Here is a tiny trained network, its code and every weight. The questions are about switching its units off for an input and a class, where a switched-off unit gives its printed mean instead of its output.

import numpy as np


def w(rows, s, z=0):
    codes = np.array(rows[::2]) - 128.0
    scale = np.full(codes.shape[1], s)
    scale[-1] = z or s
    return codes * scale


def f(y):
    return np.maximum(y, 0)


def log_softmax(a):
    a = a - a.max(-1, keepdims=True)
    return a - np.log(np.exp(a).sum(-1, keepdims=True))


def net(x, mask):
    res = np.array(x, float).reshape(1, 5) / 4 @ E
    y = f(res @ A[0][:, :-1].T + A[0][:, -1])
    res = res + np.where(mask, y, B[0][:, -1]) @ B[0][:, :-1]
    return log_softmax(res[-1] @ U[:, :-1].T + U[:, -1])


A, B = {}, {}
E = w([
[106,56,172,41,136,207,94,75,89,118,161],'x0',
[192,154,193,139,220,76,33,81,188,82,95],'x1',
[121,124,170,139,108,84,130,102,115,133,155],'x2',
[129,188,255,57,81,145,92,219,86,54,203],'x3',
[152,120,134,151,119,156,153,122,130,111,114],'x4',
],0.0098)
A[0] = w([
[200,220,205,139,219,144,49,136,121,81,136,73],'neuron 0',
[146,161,122,118,218,2,82,63,228,137,30,143],'neuron 1',
[201,162,103,155,83,67,130,175,107,172,105,192],'neuron 2',
[138,222,153,158,90,121,110,223,128,52,100,210],'neuron 3',
[187,76,241,139,219,123,106,175,254,126,154,80],'neuron 4',
[162,123,84,228,199,73,145,99,168,165,89,224],'neuron 5',
[95,54,144,58,100,185,98,58,43,140,150,252],'neuron 6',
[189,209,222,104,167,106,83,196,231,13,152,42],'neuron 7',
[200,171,174,125,169,106,124,164,184,51,164,24],'neuron 8',
[208,140,102,192,160,98,61,78,166,87,94,47],'neuron 9',
[198,181,152,175,202,96,86,118,157,160,93,72],'neuron 10',
[32,69,64,189,27,106,175,123,92,167,37,144],'neuron 11',
[61,76,148,89,93,188,101,194,146,65,172,163],'neuron 12',
[138,225,120,224,146,44,138,173,173,120,72,254],'neuron 13',
[151,177,177,151,77,140,201,243,141,80,209,193],'neuron 14',
[173,11,106,140,221,147,25,21,141,56,127,184],'neuron 15',
],0.0075,0.0037)
B[0] = w([
[119,128,113,226,166,190,170,84,255,202,186,200],'neuron 0',
[181,122,232,162,110,212,140,215,139,99,45,247],'neuron 1',
[81,225,105,186,56,102,145,191,168,140,120,181],'neuron 2',
[66,91,113,187,96,73,129,162,64,113,212,204],'neuron 3',
[203,89,152,153,167,123,123,72,203,209,140,188],'neuron 4',
[169,173,178,172,183,224,149,156,144,171,119,241],'neuron 5',
[177,85,211,71,183,185,217,153,146,152,169,208],'neuron 6',
[102,82,53,184,158,172,202,120,169,169,247,215],'neuron 7',
[142,184,45,172,198,86,184,126,166,152,193,175],'neuron 8',
[155,182,204,117,76,191,69,203,73,48,85,195],'neuron 9',
[151,229,193,151,55,162,79,158,83,34,114,195],'neuron 10',
[107,163,53,185,189,85,178,95,189,158,136,214],'neuron 11',
[160,91,196,148,70,163,168,173,71,80,157,184],'neuron 12',
[16,201,148,223,21,163,132,200,130,120,119,238],'neuron 13',
[18,157,51,139,71,113,64,179,57,22,145,209],'neuron 14',
[227,79,210,57,176,119,117,96,188,184,96,218],'neuron 15',
],0.007,0.015)
U = w([
[77,195,32,230,122,92,149,136,226,201,99,246],'0',
[118,154,228,111,55,225,100,210,74,97,111,182],'1',
[135,52,81,112,218,164,224,70,178,216,156,162],'2',
[219,95,192,51,163,136,2,64,172,163,26,2],'3',
[36,172,48,136,57,62,67,195,46,79,112,8],'4',
],0.0075,0.0036)

Each question gives the input, the list of numbers given to net, and the class t.
The units are the neurons (one row each of A and B). Each row of codes is followed by its name. A weight is (code - 128) times the scale printed after its matrix; where a second scale follows, it is the last column's (A, B and U).
mask holds one flag per neuron, in row order. A switched-off neuron (its flag False) gives its mean, the last column of its row in B, instead of its output. The means were averaged over made-up inputs and are rounded, as every weight is.
A unit's drop is (log p(t) with every unit on - log p(t) with that unit switched off) / (log p(t) with every unit on - log p(t) with every unit switched off).
The circuit of an input: a set's keep is (log p(t) with only the set's units on - log p(t) with every unit switched off) / (log p(t) with every unit on - log p(t) with every unit switched off). Starting from the 12 units with the biggest drops (on a tie, the unit counted first), units are removed one at a time, each time the one whose removal leaves the highest keep (on an exact tie, the one counted first), for as long as the keep stays at least 0.8.
units of the circuit, in order: the units of the circuit, biggest drop first
unit that matters most: the unit with the biggest drop
k most important neurons: the k neurons with the biggest drops, biggest first
drop of u: that unit's drop, to one decimal
input [1,5,7,-8,0], class 3: units of the circuit, in order : [neuron 15]
input [-8,0,-6,4,-4], class 4: 2 most important neurons : [neuron 14; neuron 3]
input [-8,7,-7,-2,5], class 1: 2 most important neurons : [neuron 9; neuron 1]
input [-6,6,0,0,-1], class 1: 2 most important neurons : [neuron 1; neuron 9]
input [5,1,5,-5,6], class 3: 2 most important neurons : [neuron 7; neuron 15]
input [-1,-8,1,0,6], class 0: 2 most important neurons : [neuron 11; neuron 9]
input [1,-7,-2,-8,-2], class 2: 3 most important neurons : [neuron 13; neuron 14; neuron 10]
input [1,4,3,-5,-6], class 3: 2 most important neurons : [neuron 15; neuron 14]
input [-8,8,-5,4,8], class 0: 3 most important neurons : [neuron 0; neuron 7; neuron 8]
input [-3,2,-1,7,1], class 0: 2 most important neurons : [neuron 0; neuron 7]
input [2,2,-5,8,8], class 2: 2 most important neurons : [neuron 7; neuron 13]
input [-6,2,-5,-7,2], class 1: 2 most important neurons : [neuron 1; neuron 9]
input [6,-1,1,0,1], class 2: drop of neuron 11 : -0.1
input [-3,-8,4,7,3], class 4: drop of neuron 14 : 0.1
input [-4,-8,6,3,-5], class 4: drop of neuron 11 : 0.0
input [-4,6,0,-2,-6], class 1: unit that matters most : neuron 1
